Below are the code and all the weights of a small trained network. Each question names an input and a target symbol and asks about switching units off, where a switched-off unit gives its printed mean instead of its output.

import numpy as np


def w(rows, s, z=0):
    codes = np.array(rows[::2]) - 128.0
    scale = np.full(codes.shape[1], s)
    scale[-1] = z or s
    return codes * scale


def norm(h):
    return h / np.sqrt((h * h).mean(-1, keepdims=True) + 1e-5)


def f(y):
    return np.maximum(y, 0)


def softmax(a):
    e = np.exp(a - a.max(-1, keepdims=True))
    return e / e.sum(-1, keepdims=True)


def log_softmax(a):
    a = a - a.max(-1, keepdims=True)
    return a - np.log(np.exp(a).sum(-1, keepdims=True))


def net(x, mask):
    ids = ['Ψδεζηφ'.index(c) for c in x.split()]
    T = len(ids)
    res = E[ids] + P[:T]
    u = 0
    for l in range(3):
        q, k, v = (norm(res) @ M[l].T for M in (Q, K, V))
        z = softmax(np.where(np.tri(T) > 0, q @ k.T / 2**0.5, -1e9)) @ v
        res = res + np.where(mask[u], z, O[l][:, -1]) @ O[l][:, :-1]
        u += 1
        y = f(norm(res) @ A[l][:, :-1].T + A[l][:, -1])
        res = res + np.where(mask[u : u + 4], y, B[l][:, -1]) @ B[l][:, :-1]
        u += 4
    return log_softmax(norm(res)[-1] @ U[:, :-1].T + U[:, -1])


Q, K, V, O, A, B = {}, {}, {}, {}, {}, {}
E = w([
[91,134,253],'Ψ',
[70,151,79],'δ',
[172,147,149],'ε',
[71,163,179],'ζ',
[190,126,215],'η',
[131,209,210],'φ',
],0.022)
P = w([
[208,23,253],'0',
[124,139,54],'1',
[105,149,83],'2',
[106,165,115],'3',
[102,169,109],'4',
[81,189,138],'5',
[61,195,168],'6',
],0.0027)
Q[0] = w([
[195,131,164],'0.h1',
[129,104,7],'0.h1',
],0.016)
K[0] = w([
[194,253,232],'0.h1',
[129,47,84],'0.h1',
],0.013)
V[0] = w([
[30,242,49],'0.h1',
[240,227,253],'0.h1',
],0.0067)
O[0] = w([
[107,254,120,114],'0.h1',
[180,145,116,255],'0.h1',
],0.008,0.01)
A[0] = w([
[109,153,128,252],'0.n1',
[15,67,16,174],'0.n2',
[90,93,208,108],'0.n3',
[245,186,71,227],'0.n4',
],0.012,0.0018)
B[0] = w([
[80,62,142,175],'0.n1',
[150,224,44,142],'0.n2',
[176,127,115,254],'0.n3',
[92,117,2,198],'0.n4',
],0.012,0.0072)
Q[1] = w([
[124,159,226],'1.h1',
[135,152,244],'1.h1',
],0.011)
K[1] = w([
[188,249,130],'1.h1',
[129,206,97],'1.h1',
],0.014)
V[1] = w([
[128,8,214],'1.h1',
[255,224,184],'1.h1',
],0.0089)
O[1] = w([
[105,134,163,124],'1.h1',
[143,127,4,253],'1.h1',
],0.017,0.0077)
A[1] = w([
[3,105,149,6],'1.n1',
[182,146,117,75],'1.n2',
[105,166,75,252],'1.n3',
[194,157,153,228],'1.n4',
],0.012,0.0026)
B[1] = w([
[127,13,78,157],'1.n1',
[89,86,86,190],'1.n2',
[69,149,185,254],'1.n3',
[89,245,192,233],'1.n4',
],0.013,0.0055)
Q[2] = w([
[186,97,254],'2.h1',
[156,59,127],'2.h1',
],0.0083)
K[2] = w([
[68,227,63],'2.h1',
[3,175,254],'2.h1',
],0.0087)
V[2] = w([
[255,138,163],'2.h1',
[199,221,127],'2.h1',
],0.0062)
O[2] = w([
[177,255,193,248],'2.h1',
[42,252,58,232],'2.h1',
],0.0069,0.0015)
A[2] = w([
[129,134,69,252],'2.n1',
[205,191,156,21],'2.n2',
[10,121,102,127],'2.n3',
[171,84,111,49],'2.n4',
],0.013,0.0028)
B[2] = w([
[69,75,221,253],'2.n1',
[209,44,73,210],'2.n2',
[149,102,199,211],'2.n3',
[85,253,140,138],'2.n4',
],0.0076,0.0062)
U = w([
[75,109,16,59],'Ψ',
[216,150,85,230],'δ',
[45,74,165,253],'ε',
[118,210,110,4],'ζ',
[20,187,138,34],'η',
[130,202,249,154],'φ',
],0.015,0.0029)

Each question gives the input, a string of symbols that net reads in full, and the target symbol t.
The units are the heads (2 rows each of Q, K, V and O) and the neurons (one row each of A and B). Each row of codes is followed by its name. A weight is (code - 128) times the scale printed after its matrix; where a second scale follows, it is the last column's (O, A, B and U).
mask holds one flag per unit, layer by layer, with each layer's heads first. A switched-off unit (its flag False) gives its mean, the last column of its rows in O or B, instead of its output. The means were averaged over made-up inputs and are rounded, as every weight is.
A unit's drop is (log p(t) with every unit on - log p(t) with that unit switched off) / (log p(t) with every unit on - log p(t) with every unit switched off).
The circuit of an input: a set's keep is (log p(t) with only the set's units on - log p(t) with every unit switched off) / (log p(t) with every unit on - log p(t) with every unit switched off). Starting from the 12 units with the biggest drops (on a tie, the unit counted first), units are removed one at a time, each time the one whose removal leaves the highest keep (on an exact tie, the one counted first), for as long as the keep stays at least 0.8.
circuit, biggest first: the units of the circuit, biggest drop first
k most important neurons: the k neurons with the biggest drops, biggest first
top k neurons in layer l: the k neurons of layer l with the biggest drops, biggest first
drop of u: that unit's drop, to one decimal
input Ψ Ψ ζ η φ, target η: top 3 neurons in layer 1 : 1.n3, 1.n4, 1.n1
input Ψ Ψ φ η, target η: top 3 neurons in layer 0 : 0.n4, 0.n3, 0.n1
input ζ φ ζ ε η, target ε: top 2 neurons in layer 1 : 1.n2, 1.n3
input φ Ψ Ψ ζ, target Ψ: circuit, biggest first : 1.n4
input η φ η Ψ φ δ, target η: circuit, biggest first : 0.h1, 1.n3
input φ δ ε Ψ δ η, target Ψ: 2 most important neurons : 0.n4, 0.n2
input ζ φ δ η, target ε: 2 most important neurons : 0.n4, 2.n1
input ζ Ψ ζ Ψ φ, target ε: top 2 neurons in layer 1 : 1.n1, 1.n4
input ε Ψ φ Ψ Ψ, target δ: 2 most important neurons : 0.n3, 0.n4
input ζ φ Ψ Ψ, target ε: 2 most important neurons : 1.n2, 0.n1
input η ζ φ δ ε η, target ζ: top 2 neurons in layer 1 : 1.n4, 1.n2
input φ δ Ψ Ψ Ψ, target Ψ: 2 most important neurons : 0.n4, 0.n3
input φ φ ε Ψ φ, target Ψ: drop of 0.n4 : 0.1
input η Ψ φ η, target ζ: drop of 1.n1 : 0.0
input Ψ η η Ψ ζ, target ε: drop of 1.n1 : 0.8
input η Ψ δ φ Ψ, target ζ: top neuron in layer 0 : 0.n1
